Below are the code and all the weights of a small trained network. Each question names an input and a target symbol and asks about switching units off, where a switched-off unit gives its printed mean instead of its output.

import numpy as np


def w(rows, s, z=0):
    codes = np.array(rows[::2]) - 128.0
    scale = np.full(codes.shape[1], s)
    scale[-1] = z or s
    return codes * scale


def f(y):
    return y / 2 * (1 + np.tanh(0.7978845608 * (y + 0.044715 * y**3)))


def softmax(a):
    e = np.exp(a - a.max(-1, keepdims=True))
    return e / e.sum(-1, keepdims=True)


def log_softmax(a):
    a = a - a.max(-1, keepdims=True)
    return a - np.log(np.exp(a).sum(-1, keepdims=True))


def net(x, mask):
    ids = ['ΔΠΣΦαβγζμξψω'.index(c) for c in x.split()]
    T = len(ids)
    res = E[ids] + P[:T]
    u = 0
    for l in range(2):
        q, k, v = (res @ M[l].T for M in (Q, K, V))
        z = softmax(np.where(np.tri(T) > 0, q @ k.T / 4**0.5, -1e9)) @ v
        res = res + np.where(mask[u], z, O[l][:, -1]) @ O[l][:, :-1]
        u += 1
        y = f(res @ A[l][:, :-1].T + A[l][:, -1])
        res = res + np.where(mask[u : u + 4], y, B[l][:, -1]) @ B[l][:, :-1]
        u += 4
    return log_softmax(res[-1] @ U[:, :-1].T + U[:, -1])


Q, K, V, O, A, B = {}, {}, {}, {}, {}, {}
E = w([
[125,131,118,113],'Δ',
[125,135,120,111],'Π',
[172,143,206,99],'Σ',
[119,125,118,123],'Φ',
[107,120,120,140],'α',
[253,121,99,150],'β',
[121,130,121,117],'γ',
[134,129,151,108],'ζ',
[124,195,86,134],'μ',
[114,126,122,128],'ξ',
[114,108,113,118],'ψ',
[130,105,150,105],'ω',
],0.017)
P = w([
[190,189,102,7],'0',
[147,85,72,79],'1',
[137,74,89,131],'2',
[136,84,101,143],'3',
[137,95,108,155],'4',
[139,101,115,155],'5',
[141,109,120,161],'6',
[144,115,123,161],'7',
[148,120,128,164],'8',
[154,127,134,164],'9',
[158,130,138,161],'10',
[161,132,138,159],'11',
[163,133,139,158],'12',
[167,136,141,157],'13',
],0.013)
Q[0] = w([
[250,69,81,183],'0.h0',
[128,125,102,88],'0.h0',
[162,171,118,135],'0.h0',
[118,126,157,78],'0.h0',
],0.017)
K[0] = w([
[250,101,64,106],'0.h0',
[120,149,124,105],'0.h0',
[165,156,113,165],'0.h0',
[106,128,174,118],'0.h0',
],0.021)
V[0] = w([
[94,153,171,83],'0.h0',
[157,21,159,123],'0.h0',
[133,118,196,102],'0.h0',
[1,115,106,33],'0.h0',
],0.0097)
O[0] = w([
[191,117,109,167,98],'0.h0',
[97,61,209,118,152],'0.h0',
[159,96,156,179,132],'0.h0',
[245,87,70,50,1],'0.h0',
],0.011,0.0057)
A[0] = w([
[5,134,44,167,110],'0.n0',
[92,165,63,126,253],'0.n1',
[122,206,80,69,82],'0.n2',
[31,67,85,233,185],'0.n3',
],0.014,0.0055)
B[0] = w([
[98,106,142,255,223],'0.n0',
[188,128,189,8,176],'0.n1',
[104,22,217,187,154],'0.n2',
[183,126,113,5,254],'0.n3',
],0.0098,0.013)
Q[1] = w([
[253,117,65,190],'1.h0',
[51,125,134,99],'1.h0',
[90,89,148,205],'1.h0',
[31,94,149,167],'1.h0',
],0.018)
K[1] = w([
[7,102,149,111],'1.h0',
[205,119,159,101],'1.h0',
[128,96,171,217],'1.h0',
[186,93,191,177],'1.h0',
],0.018)
V[1] = w([
[212,170,84,190],'1.h0',
[83,163,132,135],'1.h0',
[149,105,196,247],'1.h0',
[132,35,76,158],'1.h0',
],0.013)
O[1] = w([
[182,100,221,57,104],'1.h0',
[71,56,175,168,12],'1.h0',
[47,219,216,8,144],'1.h0',
[212,254,169,200,132],'1.h0',
],0.0089,0.011)
A[1] = w([
[222,102,132,134,3],'1.n0',
[88,137,207,145,234],'1.n1',
[252,111,175,132,150],'1.n2',
[124,189,155,230,87],'1.n3',
],0.014,0.0051)
B[1] = w([
[114,167,254,58,204],'1.n0',
[156,117,102,198,219],'1.n1',
[96,93,30,152,250],'1.n2',
[127,98,117,50,152],'1.n3',
],0.013,0.02)
U = w([
[180,101,114,60,246],'Δ',
[175,134,66,183,213],'Π',
[178,173,179,175,254],'Σ',
[85,177,132,112,38],'Φ',
[156,160,165,103,47],'α',
[158,161,160,110,51],'β',
[62,108,151,135,64],'γ',
[148,147,158,111,42],'ζ',
[157,161,177,96,59],'μ',
[164,98,254,65,112],'ξ',
[157,168,173,94,60],'ψ',
[161,172,176,92,57],'ω',
],0.0086,0.0059)

Each question gives the input, a string of symbols that net reads in full, and the target symbol t.
The units are the heads (4 rows each of Q, K, V and O) and the neurons (one row each of A and B). Each row of codes is followed by its name. A weight is (code - 128) times the scale printed after its matrix; where a second scale follows, it is the last column's (O, A, B and U).
mask holds one flag per unit, layer by layer, with each layer's heads first. A switched-off unit (its flag False) gives its mean, the last column of its rows in O or B, instead of its output. The means were averaged over made-up inputs and are rounded, as every weight is.
A unit's drop is (log p(t) with every unit on - log p(t) with that unit switched off) / (log p(t) with every unit on - log p(t) with every unit switched off).
The circuit of an input: a set's keep is (log p(t) with only the set's units on - log p(t) with every unit switched off) / (log p(t) with every unit on - log p(t) with every unit switched off). Starting from all 10 units, units are removed one at a time, each time the one whose removal leaves the highest keep (on an exact tie, the one counted first), for as long as the keep stays at least 0.8.
circuit, biggest first: the units of the circuit, biggest drop first
most important unit: the unit with the biggest drop
k most important neurons: the k neurons with the biggest drops, biggest first
k most important neurons of layer l: the k neurons of layer l with the biggest drops, biggest first
input μ ξ β, target Φ: most important unit => 0.n2
input Σ Δ Δ ξ ψ Φ ω ζ ζ Δ β β ξ, target ξ: 4 most important neurons => [0.n0; 0.n3; 1.n2; 0.n1]
input Σ ζ μ Σ β ζ β μ β Π ω ζ, target ξ: 3 most important neurons => [0.n0; 0.n3; 1.n2]
input Σ ω ζ ω Φ Σ μ Σ Δ Σ ω μ β, target ξ: circuit, biggest first => [0.h0; 1.n2]
input μ α ψ Σ μ μ Δ Σ ξ Δ β Σ ψ, target Φ: circuit, biggest first => [0.n2; 0.h0; 1.h0]
input Σ Σ γ Π ω Σ ω β Σ Σ γ ψ Δ Δ, target ξ: circuit, biggest first => [1.n2; 1.h0]
input ψ Σ Π ζ γ ζ ζ γ Σ, target Π: circuit, biggest first => [0.n3; 1.n0]
input ξ γ α γ Σ, target Δ: 4 most important neurons => [0.n0; 1.n2; 1.n0; 1.n3]
input ω ψ γ Σ Σ Σ Φ Σ Δ, target Δ: 4 most important neurons => [0.n0; 1.n0; 1.n2; 1.n1]
input ψ ψ Σ α Σ ω Σ Σ Σ Σ Π, target Δ: 2 most important neurons => [0.n0; 1.n0]
input ζ Σ ω μ μ Π ζ ξ Π β ξ ψ, target Σ: circuit, biggest first => [0.n0; 0.h0; 1.n2]
input ζ Φ β ψ Σ ω, target Σ: 3 most important neurons => [0.n2; 0.n3; 1.n2]
input μ ζ ω ω μ Π Σ, target Δ: circuit, biggest first => [0.n0; 0.h0]
input μ Δ γ Φ γ Σ ω Σ ζ μ μ β ψ ω, target Φ: 4 most important neurons => [0.n2; 0.n1; 0.n3; 0.n0]
input ζ Π α ω Π Σ μ ψ Σ μ β ω, target Σ: circuit, biggest first => [0.h0; 1.n2; 1.n1]
input Σ Σ ψ Σ γ α, target Δ: circuit, biggest first => [0.n3]
input μ Σ Σ β Σ Σ Σ γ ζ ζ Σ Σ ξ, target Φ: 2 most important neurons => [0.n2; 0.n0]
input μ Π Σ Σ Σ Φ Φ, target Δ: circuit, biggest first => [0.h0; 0.n0]
input α μ Σ Σ ξ, target Δ: circuit, biggest first => [1.n0; 0.h0; 1.n2; 1.h0]
input Σ μ β Σ μ γ α Σ Σ α Σ, target ξ: 4 most important neurons => [1.n2; 0.n3; 0.n0; 0.n2]
input Π Σ μ Σ, target Π: 4 most important neurons => [0.n3; 0.n0; 1.n0; 0.n2]
input Σ ω μ Σ α, target Δ: circuit, biggest first => [0.h0; 0.n0]
input Σ Π ω ζ ξ Π Σ ζ Δ ψ Σ Σ ω, target Π: 3 most important neurons of layer 0 => [0.n0; 0.n2; 0.n3]
input β Σ Σ ξ Σ ξ ω ω ξ, target γ: 2 most important neurons => [0.n0; 0.n3]
input μ ψ Π Δ β Σ ξ γ ξ ζ Π ζ ζ, target Φ: circuit, biggest first => [0.n2; 0.n1; 0.h0; 1.h0]
